Each row comes from the steps of one walk. Every step used is in the known rows, and no mark comes twice. Write the walk behind each row, first mark first.
Known rows
g-b-w-p-j-e-z-r-y-s: [  -3  -42 -346   42   -1 -174   98   73   64  162  -78  -58  251   12
  106   74 -201   33  -96 -369   48   60 -256   32  -55 -160  175 -149
  123  327   34   56   19  -15   97   21  -39 -449   31 -177   48  -90
  -77  -50   -7   65  -33 -336  116 -345  110  -97   58  118   77  -97
  -32  -41   61 -117  -39]
u-g-b-y-c-s-p: [ 121  172   15    2  -32 -228   12  -34  -20  203 -123   39  -95   11
 -186  118 -103   62   -7  -48    0  -17  -53  -29  -49 -140  116   14
  -72  299  -89  -10 -176  -21   68   26  -39 -220  -11   67  -88    7
   63    8   -1  -15    0 -208   14  101   47   37  230   80   12  -96
   96 -103 -101    8   15]
p-j-e-g: [ -89  -69 -267   10  -17  -21  -26   28   28   64   37  -16   33  -37
  163   40  -21  -74   20  -92  -27  -78  -41   34  -30 -119   69  -83
   82   36 -138  -75 -152   41   25   55   -1 -114   25   38  -31  -20
  -25   66  -16  -64  -59  -76  -73 -147   31  -44  -40  -15   33   60
   29  -85  -70    4  -68]
p-w-g-b-r-y-c: [ 266  161 -170   48   11  131   -2  102   40   24 -145  -54  144   63
    5   74 -228   50 -116  -86  100  100 -195  -77 -111 -268  116  -68
   22  154 -412   59 -132   21  206   57   74 -127  -39 -128  -52  -98
  -37  -32   47   53   88 -162   87  -78   45  -60  155  117   -9  -95
   97 -116   24 -112   45]
r-b-s-p: [  79  168  170    2   22   89  -18  -22   10  224 -124   22   33   33
   82  -57 -123    6 -136 -183   -8   35   -6   18   21 -134  -11   -7
 -134  -94  155   42  -14   37   -2   13    8  -33   77   25  122  141
   61   49   -3  -81  112  -65  -71   83   12  -31  -13   19   17  -47
  104 -145  -66   32   -7]
y-b-c-z-r-w-s: [  30   99 -328   92   33  -31   69  -40   23  198  -95  -88   71  168
  -40  -30 -131   72 -129  -34   14    7 -144 -100  -70  -88  103  -38
  241  218  -63   22   59  -28   10  -20  -63 -182   37  -95   61   29
 -100 -230  -29 -147  164   21   46 -136   27  -47  105  111  113 -242
 -111  -14   75   45  103]
w-p-g-b: [  18   12  -57  -30  -17  138   17   30   34   61  -63  -56   73  -62
   38   25  -94   59  -37 -198   -1   40 -126  -22    4 -162   20    0
  234  101   23   38   11   52   59   66  103 -270  -23   -1  -74    2
  -15   21  -20  133   61  -53  116 -136  -24  -72  -69  -27   -6   30
    2   40   -6  -44  -71]
w-s-p-j: [   1   24   -8   38   -2  -79  -46 -103  -75  130  -46    1  -36   61
   24  -17   11   92  -44 -179   93  -66 -100  -14  -13  -31   28  -80
  -62  -97   83   19   77  -22  -49   24   36 -192  -48   29   44   70
  -11    8  -50  -33  101   46   38  -32   55   -2   25  -48   16   73
   -3   13 -110   60  -72]
u-g-b-w-p-j-e: [  -3 -153 -107   35  -19 -131   76  132   56  -95   16  -24   32  -47
  158   69  -93   45  -35 -260   28   15  -71  -20  -62 -327   81   15
  291  265   17   17 -206   19  -42   30   42 -338   17   56 -190  -69
  -49   23  -10   39  -32 -182  -98 -216   49  -44  -55   52   -5   68
   11 -142  -21   13 -131]
p-g-b-s-w: [ 131   43  -32   19   24   24   34   29   45   29  -72  -19  186  -40
  -50    6 -111  -63 -115 -301   21   54 -154   51   42 -194   -4  -49
   63   65  -54   -2  -62   58   59   63   23  -38   46   34   65   61
  -28   78  -26  193  -82  -67  -12 -128    7  -97  128   25   62  -17
   98  -99  147  -39  -31]
w-p-j-g-b-c-z-r: [ 160  146 -236  -12   -5  -50   45  -61   45  211   18  -95   83   94
   24   78 -123   91  -28 -348   53   49  -84 -128   -4 -380  117   45
  240  370   -5   21   -7   41  -31   51   97 -271   14   49   19   68
  -79 -114  -24  -47  192 -201  -83 -355  -25 -121 -149   17   82  -62
  -44 -200   47  -30  -40]
z-c-p-j-w: [ 112  128  -91  -18   19 -148   55  -17   63  -62  -45    3  199  -29
   46   38   11  -49   13 -209   96  -31    8 -165   24 -158  -17   22
  -59  278  -56   12  120  -23   65   19  117 -130  -46   41  -26   85
  -11  -37  -39  -65   48  -14 -138 -293   15  119 -158   87   15   63
  -55 -105   76  -16  -63]
u-g-b-c: [  26   21  -39   84  -28  -58   58   27    7   39  -38  -65 -168   21
  -19   66  -52  -49  -11 -123   18   45   24  -47 -140 -219   65   89
  102  194 -135  -21 -230   -4   19   34  -37  -72   48   71  -88    6
  -17   28  -45   37   -5 -167  -50   24   36  -17   39   33   39  -63
   67  -64    7   12   62]
c-p-w-s-b: [ -21  -27  -60    1   38    5   15   19   -5  -27  -12  -17   50   17
   19  -73 -121   62  -51 -163   41   27 -125  -88  -26 -118  -21  -99
   65  205  -38  -18  -42   28   85  -16    1 -306  -92  -22  -39    5
  -37   -8  -57  -15  110   -7   60 -136   10   23 -108   56   51  -19
  -17  190   67  -48  -29]
j-p-g-b-n: [ 148   21   -3  -10   17   20   21   -6    6  197   33    4  -17  -56
  -68  -33  -58    1  -42 -191  -38   73  -77  -67  -87 -227    2  -13
   15  136   38  -65  -75   78  -21   40  -57 -268   15   83    9  116
  -63    3   53   98  -28 -161  124   -9   51  -51  -78  -56   68   18
    7   -7   55   37 -102]
w-g-b-y-s-p: [  91  131 -173   -4    3  -63   -7  -64  -52  321  -52   36  -10   28
  -65   27 -198   12 -124 -191   -5   65 -180   66    5 -148  107  -99
  101   80   -7   14  -60   60   57    7 -125 -243  -51  -55   -3  117
  -12   85  -58  -63   34 -199  270  -34   80  -98  185   78   80  -65
   57   21 -162  -58  -31]
z-r-s-w: [  17   49  -71   10   16 -128   -3  -59  -15   87  -69  -68  116  104
 -185    8   29   43  -91  -68    7   19  -57   10   10   -9   -9  -63
   98  100    8  -40  140   18   46   12  -48   17   73 -143  137  -49
  -40 -104  -50   22  -22  -94 -111 -135  -13   50  151   78   -2 -121
   49   96  172  -27   49]
c-p-j-g-b-w-s-y-n: [ 111   36 -446   15   25 -340   89   17   53   71  -76  -42   53   52
  -25    8 -210  100  -91 -357   76   49 -282  -48 -168 -346   52  -90
  109  315  -60   19 -142   14   57  -14  -45 -399  -55   58 -130  -32
   -8  -54  -49  121  -88 -229  119 -367  202   40    3  -20  102  162
  -81   15   67 -109 -130]
u-g-b-c-s-p: [  63   36    7   55  -31 -218   77  -85  -36  194  -92  -79 -181   31
 -157  137  -96  -71  -29 -132   18  -16    0  -35 -137 -204   85   53
  -55  278 -105   14 -232  -18    4   44   -1 -222   66  104  -48   87
   -2   22  -48  -16   46 -169   29   53   44    8  100   15   76 -119
   61  -13 -119   64   19]
p-j-g-b-r: [ 169   47 -126   -1    2  -18  -27  -28  -15  193   90  -13   48   60
   75  -24 -139   26  -44 -223   41   53  -90   19 -124 -338   49  -10
  -37   66 -190  -36 -234   74   41   30    4 -171   37   77  -12   60
  -62  -66    2  122   52 -209  -93 -195   50 -109  -17  -75   40   59
   15 -177   14    3  -63]
c-z-y-b-s-p: [  82  246   94  -15   47   89    4  -31   31  258  -65   16   59   94
    8  -28 -109  -24 -122 -193  -12    1 -116   52   67  -17  104  -52
   24   91  196   56  122   23    6    5  -78  -11   19  -12  190  197
   52 -115   95 -154  220  -73   76  -62   62  -48   32  142  128  -77
  -20 -288  -41   32   14]
y-c-z-r-b-s-w-p-j-e: [ 181  188  -59  -13   35  -51   27   69  101   13 -127  -43  267   87
   60   34 -164  158 -141 -330   58   19 -109 -105  184 -250  105   -6
  125  291  145   35  115   63   30   49  114  -43   62   -7  101  -40
    7 -162   13 -164   94  -98 -299 -346  -73    0   -2  144    1  -89
  122 -371   61  -43   12]
u-g-b-y-c-s-p-w: [ 115  183   35  -15  -19 -223   23   19   -4  100 -136   59   28    2
 -143  113 -144   95  -31  -79   12   -5  -80  -72  -44 -192   96  -34
  -58  408 -192   -2 -236  -39   27   29  -62 -227  -41   35 -145   55
   17   73   41  -36   57 -202    5   48   42  -15  158  128    2  -43
   53 -102    6  -42   -7]
p-g-b-y: [  13  108 -114   -9    1  103   -7   47   35  182   27   65  208  -27
  -42  -19  -67   15  -11 -153  -43   46  -94   -5  -23 -149   50  -32
   57  122 -152  -28  -79   45   46   36  -62 -224  -39   51  -46   52
  -26  150    9  114    4 -169   69   15   11  -73  101   22   -5   13
   -3  -12   96  -43    3]
w-g-b-r-s-p: [ 139   90  -13   16   14   51  -30  -67  -69  401  -52  -39  -63  144
 -130   46 -154   44 -172 -161   42   62 -106   38 -111 -208   51  -45
  120  -27  -63   22  -31   97  181   51  -11 -278   56 -102  123  -14
  -33  -67  -53    5  132 -186  165  -22   42  -15  138   33   52 -144
  113   73 -128   51  -28]
u-g-b-c-s: [   2  -76  -82   62  -32 -151   94  -20  -24  104  -31  -97 -135    3
 -133  142  -85  -48   -4  -75   -5  -33   31  -40 -131 -220   93   45
   58  308 -162  -15 -310    6    7   26  -73 -182   29  124  -86   17
  -23    7  -65   35  -46 -122    9   10   36  -22  137   -8   71 -120
   35   18  -67   11   70]
u-g-b-j-e-n: [  35   -7  -44   26  -33 -299   27   26  -10  176  -14   10  -34  129
    1   15   83  -95  -66 -157   23    1   47    8  -84 -214   93   36
   21  153  -75  -63 -331   32   -7   17 -119 -199   19   15 -192  -63
  -34   31   21  -50  -87 -236 -202  -75   10   96   59  -38    3   52
   61 -157   -3  -11  -86]
p-g-b-n: [  46   28 -109  -10   13   -3   24   60   38  203  -33   13    9  -23
  -55  -28  -42   28  -26 -176  -10   21  -58  -45  -70 -197    6   -9
  104  120  -37  -80  -47   78   14   41  -27 -227  -10   88   27   28
  -58   34   30  130  -70 -134   78    9   30  -35   94  -58   16   26
   19    2   61   -6   -5]
y-b-c-z-r-s-g: [  67  206 -160   66   12   -7   60  -83  -23  424 -124 -132  -46  140
 -177   40   -5   40 -120 -105  -45   19  -95  -42  -53 -142   90    2
  129  386   90   34   21   34   59   27 -142 -101   39  -87  200   64
  -39 -116  -45 -107  225 -147  -14   58   39   50   73  143  119 -200
   14 -107   49   40   57]
p-j-g-b-n: [ 117   -5  -87  -31   -3 -128    3    2   34  231   12   11  -32    8
   56   -9  -72   89  -16 -270   18  -12  -21  -26  -92 -315   23  -18
   30  140  -22 -100 -153   77  -65   10  -26 -176    4  133  -24  118
  -59  -28   19   65  -99 -186 -102 -151   75  -72   61 -112   51   97
    8 -161    0   -1  -69]
w-p-j-e-z: [ -85 -113   28  -43  -22  -60   40   94   37   54   15    8   64   -2
  133   75  -96   85   26 -215   35  -65  -92    1   73    3   65  -40
   73  182  120    5   33   18   25   22   33 -168   26  -19  -38  -47
  -25   23   25  -60   33  -81  -22 -122  -30  -40 -133   40    8  -10
    7  -98  -63    2  -86]
b-c-s-y-n: [  40  113 -244    8   -3 -310   97   -7   -8   74 -115 -135   27  124
 -253  140 -112   -9  -32  -44    6   -4  -99  -78 -136  -68   52    8
  -89  351 -135    9  -93  -32  -13  -19 -159   24    5   95  -22  -23
   19   -4   12  -41  -88 -134   96   58   65   87  149   41   30   10
   -7   71   11 -110   97]
p-w-s-y-c: [ 132  160 -140   76    7 -101   25   44    9 -145 -154  -47   86   35
  -89   22  -30  117  -47  -58   83   29 -196 -120  -30  -14   18  -95
   44  179 -183  -11   21  -48   95   15   17  -10  -54  -44  -53  -53
   14  -36   13   -5   52   47  118 -138   71   30  126   77   -9  103
   17   49   85 -144   66]
b-j-e-z-r: [  40  116 -107   -7   14 -220    8   40   -9  283   44   84   24  125
  -36  -28  -17  -33  -22  -67    1  -22 -129  -14   51  -81   68  -47
  -85  205  -38  -50   38  -13   69    4  -68 -165   58  -85   74 -180
  -78   78   45   -5   81 -229  -60 -191  -50    9   22   67   -1  -75
    8 -115  128  -13   -5]
g-b-c-s-w: [ 128  -51  -16   63    0 -184  108  -80   35   62 -109 -103  116   48
 -229  156 -135  -48  -46 -202    8    0  -26  -24  -73 -165   21   34
  -42  192 -152   16 -122   -4   31    7    3  -77   60   62    8   32
  -21   94  -63   14  -72  -76    6 -187   18   -9  188   39  102 -156
   31   33   29   12  106]
s-p-g-u: [ -89  108   18  -83   -3   -6  -19   -6   18  231  -45  -49  114  -40
 -104    2   71  -39  -35 -320   74   33  -84  -46   72  -38   -6  -16
  -84   21  -89  -40   70   10   49  104   66 -156   33   91   15   99
    5   -3   -9   66   44   -7   -5   20    0    7  -55  -34  -58   26
   19   19  -32   33  -88]
e-g-b-r: [  76   39 -269   62    3  110  -24   -9   -6  197   -6  -58  -54   47
   46   11 -136 -104  -32 -103  -29   55  -95   46 -124 -237   43  -17
  184  -38 -152  -61 -256   80  178   34  -58 -183   44  -49   59 -124
  -16   58  -19   85   50 -180  174  -32   39  -90   -9   23   80 -118
   92  -28   24   -9   42]
p-w-s-y-c-z-r-b: [ 130  296 -227   99   33  -19   28   -5   36   -1 -135  -45  146   86
  -89  -59  -87  146  -84  -94   55   24 -194 -187   14  -91  100 -104
   46  309  -91  -23   59  -24  133   40   47 -170  -14  -95   -9  -54
   -5 -149   16 -138  224  -56  102 -163   29   71  119  129   18  -37
    8  -80  140 -141  161]
p-g-b-s-y: [ 108  166  -89   63   13   91   32   34   41   84  -25  -27  200  -37
  -27    1  -73  -84  -95 -248   20   72 -188   15    8 -145   39  -77
   55  142  -72    0 -131   59  107   65    9 -118   48   39   43   36
   -8   18    1  219  -25 -143  136  -46   76  -53  129   -6   46   96
   90  -64  115 -132  -25]
g-b-y-c-z-r-s-p: [ 149  398   -7   -4   18 -106  -36  -88   22  414 -119   68  120  169
 -271   67  -35  186 -100 -166   13   63  -29  -81   -1  -67  121   -5
   42  240   57   13  201   -3  159   41  -21 -277   20 -123  190  -35
   25 -149    3  -92  139 -284   23 -116   28   85  175  151   54 -167
   49  -64   76   11   61]
z-c-s-y: [  86  142  -65   67  -14 -215   69  -79   -8   77  -87 -105  164   -1
 -206  103   76  -68   20  -34   27  -89  -89  -83   -9   33   55  -34
  -83  270 -129  -54   17  -19  120   10   84  -52   41   50    0   32
   18  -20  -16   -8   33  -18  101  -37   38  119  200   41   27   15
   12  -12  -14  -98  111]
r-s-p-j-e: [ -60   28  109  -27   -7 -135  -29  -40   -9  230  -29   15   97   79
  -27   55   24   86  -96 -179   31  -51   34   19  -56  -14   36  -64
 -124   43   -2   15   75   20   -3   49   19 -154   81   -5   84  121
  -15 -100  -17  -91   -2 -115 -180 -152   50   81   32  -23    9   88
   23   20 -104   80 -117]
c-z-r-w-p: [ -25  145 -202    6   10   41   36   -8   61  -23  -60  -74  171   64
   15    6 -119   39  -59    4   52  -19  -84  -88  120  -34   62  -25
  281  224   88   55   79   18   26    2  138 -156   22 -152   -8  -66
  -83 -306   15  -85  142   27  -35  -80  -73   24  -54  112   34 -193
  -46  -70   83  -35  -57]
s-b-r-w-g-u: [ -34   62 -156    1   22  132  -29   48   10  198   14 -137  124   65
  -29  -57 -169  -81 -119 -213  111   57 -157  -42   -1 -207   20  -52
   87   11 -266 -120 -148   93  199   37   26 -166   34   11  -55  -97
  -83 -178  -58    2   15  -28  -83  117  -34   17  171   81  -36 -230
  105  -11  -60  -12   21]
u-g-b-j: [   7   67   33   67  -27  -71  -13  -11  -34  144  -21   37 -143   66
    8   16  -24  -28  -45 -101   29  -42  -18   -4  -41 -260   51   41
   54  142  -33    7 -296    0   32   23  -27 -145  -16   16 -109  -78
  -23   25  -34  120    2 -159  -65  -40   47   34  102   -1   28   18
   83 -137   33   -6  -65]
r-y-s-w-g: [  47  -54 -311   48   -6  -50   48  -21   -7  -16 -150 -121   79   -2
  -70   78 -170 -104 -114 -105   60   -8 -198   75   14  -33   98 -143
   20  128 -157   47  -44   27   94   21   12   94  -15 -133    1  105
  -18  -98  -68  -19 -143  -16  105  -34   75  -22  294  102   87 -143
  108   25  -80 -123   -8]
s-y-c-z-r: [ 173  336 -191   64   19 -121   18  -39   42  -20  -42  -18   75   86
 -167   28   19    8    8   16   60   41 -132 -123   68   42  104   -5
   19  306  -19   -8  132  -40  140   39  113   -4   26  -80   73 -142
   14 -221   47  -55  113 -123   63  -91   22  120  103  133   15  -45
   38 -153  118 -103   87]
s-p-j-g-b: [ 148  109   46  -23  -20 -112  -35 -122    5  214  -26   21  -25   -8
   76   -3  -89   26  -42 -278   46   11  -85   33  -80 -217   38  -24
 -152   26  -33    0  -65    1  -12   59  133 -210   55   55  -62  185
  -11   -5  -12   37   61 -182  -84 -211   69  -49  -27  -80   55  119
    4 -181  -83   46 -139]
r-w-p-j-e-g-b-y: [-100   44 -309   29  -32  100   -3   84  128  120  -84  -36  313   -7
  225   73 -230   19  -58 -217  -22  -45 -116    7   -9 -247   96  -90
  330  134 -163  -26 -260   84   61   17   10 -307   24  -59 -163  -31
  -53   22  -16  -47  -48 -162  -88 -178   26  -69   21   77   43  -52
   34 -107  -18  -57 -110]
p-j-s-w-g: [  52  -93  -75  -20    2 -137   17  -45  -28  -22  -49  -63  109   33
  -12   27 -125   41  -78 -190   76  -55 -138   35   15 -190   21 -128
    3   57 -103  -50   20   36  -51   38  -48   43  -49   34  -37  106
  -69    3  -78  -49  -87    3  -92 -165   29  -20  182    1   50    3
   63  -68  -38  -10  -79]

Write each row's walk
[  16   26 -319  -44   37  -22   91   53   58  153  -27 -164  121  -20
 -165  -21  -66  -95  -48 -515   90  118 -105 -213  -51 -302  -42   -2
   28  348 -233  -93   53   37  148   69  -44 -344  -52  180    1   80
  -23  -36 -130   18  -12    3  -27 -220  -19   50  -74   50   22  -99
   -2  237   71  -13   16] => j-w-s-b-c-p-g-u
[  61    4 -139  -79    1 -151   35   46   35  155  -97  -69  220    6
 -315  178  -73   72  -30 -231   63  -33 -132  -67  182 -117   68  -52
   78  238 -229  -76  -30   44  105   24  -76  -21  -68   96  -57  -76
   30   59  -57  -68 -137   38  -15  -51  -21  -11  333  111  -41 -208
   94  -24  -79  -68   68] => b-y-c-s-w-g-u
[ -51  270 -470   80    7  -44  -31  -42   28  282 -114  -96  162   71
  136  -29 -299 -172 -171 -231   58   -6 -230  112 -162 -240  149 -186
   24  -17 -347  -60 -220  105  173   61  -27 -272   86  -70   59   75
  -73 -208    3  -57   40 -248  -44 -326  143  -26  144   86  127  -38
   15 -144 -114  -46  -31] => z-y-s-p-j-e-g-b-r-w
[ 127  173 -352  110   29   36   70 -100    6  182  -14 -108  134   43
 -138  -28 -145  -25 -125 -175   48   62 -192 -154  -97 -240  111  -69
  114  236 -179    0    0   18   64   73   48 -424   43  -23   20   87
 -152 -216  -46   -1  157  -46   94 -209   13  -50  -16   42  159 -204
  -95   33  118   46  -29] => j-p-g-b-c-z-r-w-s
[ 268  178  -12  -10   25   86   16   16   34   53   20   87  139   -8
  -93   91 -204  114  -64 -143    5   74 -130 -135   59 -232  121  -48
  103  325 -102   32  -84   19   78   37  -33 -226 -101  -39 -117   63
  -33   42   60 -169  146 -128  189 -120   20  -88  -33  187  111 -113
    2 -187   25  -34  -69] => j-p-w-g-b-y-c-z
[ 206  174 -402   52   19 -172   84  -10   63   87 -172 -164   59  170
 -211  111 -209  -37 -122 -237   79   65 -220  -81  -87 -221  192  -21
   81  361 -184   40   57  -18   97   49   -8  -73   12 -127  -19  -76
  -60  -66   -9  -55  -16 -285   94  -76    7   64  231  176  101 -232
   79 -156  111  -87  117] => s-w-g-b-c-z-r-y-n
[   8   83 -456   35   17 -111   98  -20   38  194 -102 -235  223  109
 -260  146  -81 -116 -128 -406  138   57 -171  -90  111 -135  178  -82
  124  373 -237   -8   18   31  120   67  -47   -4   18  -71  123   58
  -73 -208  -91  -91  -47  -88   63 -139   38  -16  226  164  100 -312
   85  -23   28 -122   95] => b-c-z-r-y-s-w-g-u
[ 128  179 -216  -17   23 -297   23  -19  -57  409  -55   83   -5  103
  -23   -1 -238  -16 -186 -264   45   36 -332   26   34 -244  129 -186
   12  310 -106   -8  -39    9  111   53  -92 -409   13 -191   11  -38
 -139  119    3  -58  163 -333  215 -386   29 -113   78  124   87  -54
   15  -70    7  -89  -86] => y-s-p-w-g-b-j-e-z-r
[ 106   89 -408    9    7 -106   66   33   45  163 -217 -170  196   36
 -105   19 -157   10 -136 -339   38   92 -270  -32  -16 -223   85 -112
  237  362  -14  -13   38   88   44   34  -26 -207    9 -131  100   47
  -80 -157   -2  174  -93 -246  114 -147   51  -54  189   65   40 -102
   93   53  159 -177    1] => z-r-y-s-w-p-g-b-n
[ 161   77 -156   75   -7 -259   48   -5  -37  221 -152  -76   96  105
  -51  -33   62  -19 -146 -287   59   -3 -153  -18  -60 -283   52 -104
  -43  142 -125  -35 -286   58    4   14 -160 -330  -88  -39 -150  -23
  -85  194   -9  -37   77  -97  -65 -136   12   89   72  -31   53  120
   24 -106   32  -64 -100] => p-w-s-g-b-j-e-n
[ 120  145 -190  -34   45  -82   73  127   59  -38  -93  -28  127   43
   15   59 -291   41 -185 -248   67   94 -276  -47   33 -261   62 -123
  221  369  -50   71 -212   76   90    5 -125 -185  -61  -75 -115  -77
  -27   14   14   79  -18 -224  242 -162  101  -12  -53   91   68   92
   59  -33   98 -224 -108] => c-p-w-g-b-s-y-n
[-163  144 -112  -34  -35 -110   50    3   23  247 -195 -228  202  -11
   24   -1  -85   78  -87 -405  154  -51 -254  -24  127 -150   43 -157
   18  257   47  -84  -16   46   55   60  -90 -221    2  -70  -22  -43
 -103 -188  -77   77   56  -57 -171    3    2   69   -2   28   11 -131
   43 -141   44  -62 -133] => e-z-r-w-p-j-s-g-u
[  17  299 -258   68   18  -18  109    7   45  109 -197 -141  105  -24
  -42   32 -213  -94 -121 -283   61   72 -190  -36  -48 -286   69  -86
   22  375 -217   62 -194   92   99   18 -107 -176  -92  -11   31  129
  -37   21  -44    2  167 -172   16 -278  125   27  -67  148  141   -1
  -38  -47   27 -160    7] => z-y-s-g-b-c-p-w
[ 214  261 -314  112   28  -76   20  -68  -12  155  -77  -56  115  138
  -67 -134  -65  -47 -118 -159   21   34 -186 -138  -38 -281    3  -83
  -67  201  -51  -30  -13  -21   57   -8  -94 -187    0  -71  -24  -51
  -23   -6  -42  -33  132 -119   37 -221   24  108  193   62  -13   15
   38  -15  176 -123   84] => z-r-b-j-w-s-y
[  83  356  -38   11   27  -84  -78 -102  -40  401  -78   37   11  231
 -233    3    8  127  -98  -94   41  -23  -21 -116   -1 -161   53   11
  -15  262   64  -27  182  -13  190   41   43 -175  -47  -64  231 -163
   -2 -211  -45  -80  115 -156 -189 -160  -18  146  224  138   34 -155
   72  -62  101  -10   55] => y-c-z-r-s-b-j
[  90  -18 -126  -51   -3  -58   -1   -5  -19  171  -53 -121  156  151
  -57   74 -153  117 -105 -298   61    9 -100    6  -32 -297  -25  -25
  183  199  -57    3  -73  114   37   14   19   18   55  -11  105  102
  -39 -180  -36   24   32  -77 -230 -196    1  -73   -5   38   25  -66
   87  -45   54  -19 -120] => b-r-s-w-p-j-g
[ 164   74 -260  169   -8 -211   81   53   15  -90 -151  -54 -134   -8
 -113   37  -50   33  -41 -127   73   58 -206  -66 -152 -197   75  -18
  200  217 -109  -34 -130  -53  163   25   27 -212   -6   12 -110 -172
   39  -37  -50  105  -55 -109  149  -94  154   58  278   97   36    6
   70  -25   34  -75   73] => u-g-b-w-s-y-c
[ 118   59  -38  -39   10  -49   23  -31  -17  226  -29   51  180    8
 -115   95 -211   45  -80 -133  -13  -17 -158  -18   31 -208   84 -133
   33  248 -166   21 -161   32   -2   13  -78 -356  -73  -13 -117  103
  -58  221   11  -83  124 -147  233   -3   11 -110  156   85   43  -83
   -1   15  -68  -49  -43] => c-s-p-w-g-b-y
[ -92 -110 -206  -51  -38 -244   59    5   66  147 -143 -243  291  -53
  -87  222   60  -32   -2 -488   65 -148 -110  -79  134 -182   73  -57
  226  281 -160 -140  -44   63  119   83   83 -175   52  106  -51   -9
   -2   44  -90  -67  -81   35 -108 -351  -33   19   23   39   15  -63
   72  -79  -91  -45   -6] => z-c-s-w-p-j-e-g-u
[ 103   94 -191  -78   -7  -90   48   59   40   48 -173  -32  275   -4
 -230  144 -148  108    0 -110   -3  -28 -175  -76  116 -132   21  -17
  133  361 -121   21   62   34   44   23   46  -49  -79   72   -9    4
   38   64    5   -8  -21   27  -47  -45  -63  -52  175  137  -44 -127
   47    1   39  -84   -8] => b-y-c-s-w-p-g
[  61  145 -284   53   17 -278   51   49   41   73  -34   11   82   72
  -37   24  -62   95    1 -163  116   -6 -287 -108   54   30  138 -133
   -5  367  -57  -35  114   -4  210   28   52 -310   27  -84   43 -240
  -15 -152  -15   -1   67 -198   57 -339   76  112   -2   75   14    0
   17  -12   54 -102    3] => w-s-y-c-p-j-e-z-r
[ 269  233 -106   78   23   50   48   17   56   65  -80  -15   35   24
 -103  118 -151   10 -108 -192   82   36 -178  -49   99 -148  137  -41
  181  229    5   37  -48   49  217   63   95  -73   -8  -15   47  -86
   35 -124  -12  -11   11  -80  220 -115   69    2  235  108  123  -73
  147 -232  -60 -115   26] => w-g-b-s-y-c-z
[ -81  125 -311  -66   -3 -127   89  -11   73  175  -93 -242  252   72
 -138  140 -130   -1  -72 -659  144   -7 -123  -75  125 -268  103  -26
  191  379 -123  -42   15   87    5   54  -27   58  -27  157   77  269
  -14 -241  -52 -146   10   -3 -194 -449   49  -79    5  110  119  -89
  -30 -186  -39 -112    1] => b-c-z-y-s-w-p-j-g-u
[ -88  101  -83  -40   12   16   90   28   70  261 -146 -209  257    9
   -9   21  -64   92 -103 -549   66  -25 -210  -18   71 -301   86  -92
  174  310  138   -8   37   57  -25   36 -188 -224 -115   95   29  141
   -5 -109   -6  -81  162  -32  -52 -197  118   35    8  116  101  -19
  -78 -291  -41  -11  -87] => c-z-y-b-w-p-j-s-g-u
[ 180  239  -45  -31    8  -55    4  -44   13  116 -189  -30   45  -30
 -128   94 -200   56  -89  -88   65  -36 -215  -41  -10 -171  117 -137
  -21  148 -253   10   77    5  112   73   84 -263  -89  -10  -81   16
   10   47   35 -112  162  -67  126 -280   33  -25  227  101   18  -38
  -36  -89 -168  -76   56] => z-y-c-s-p-w-g-b
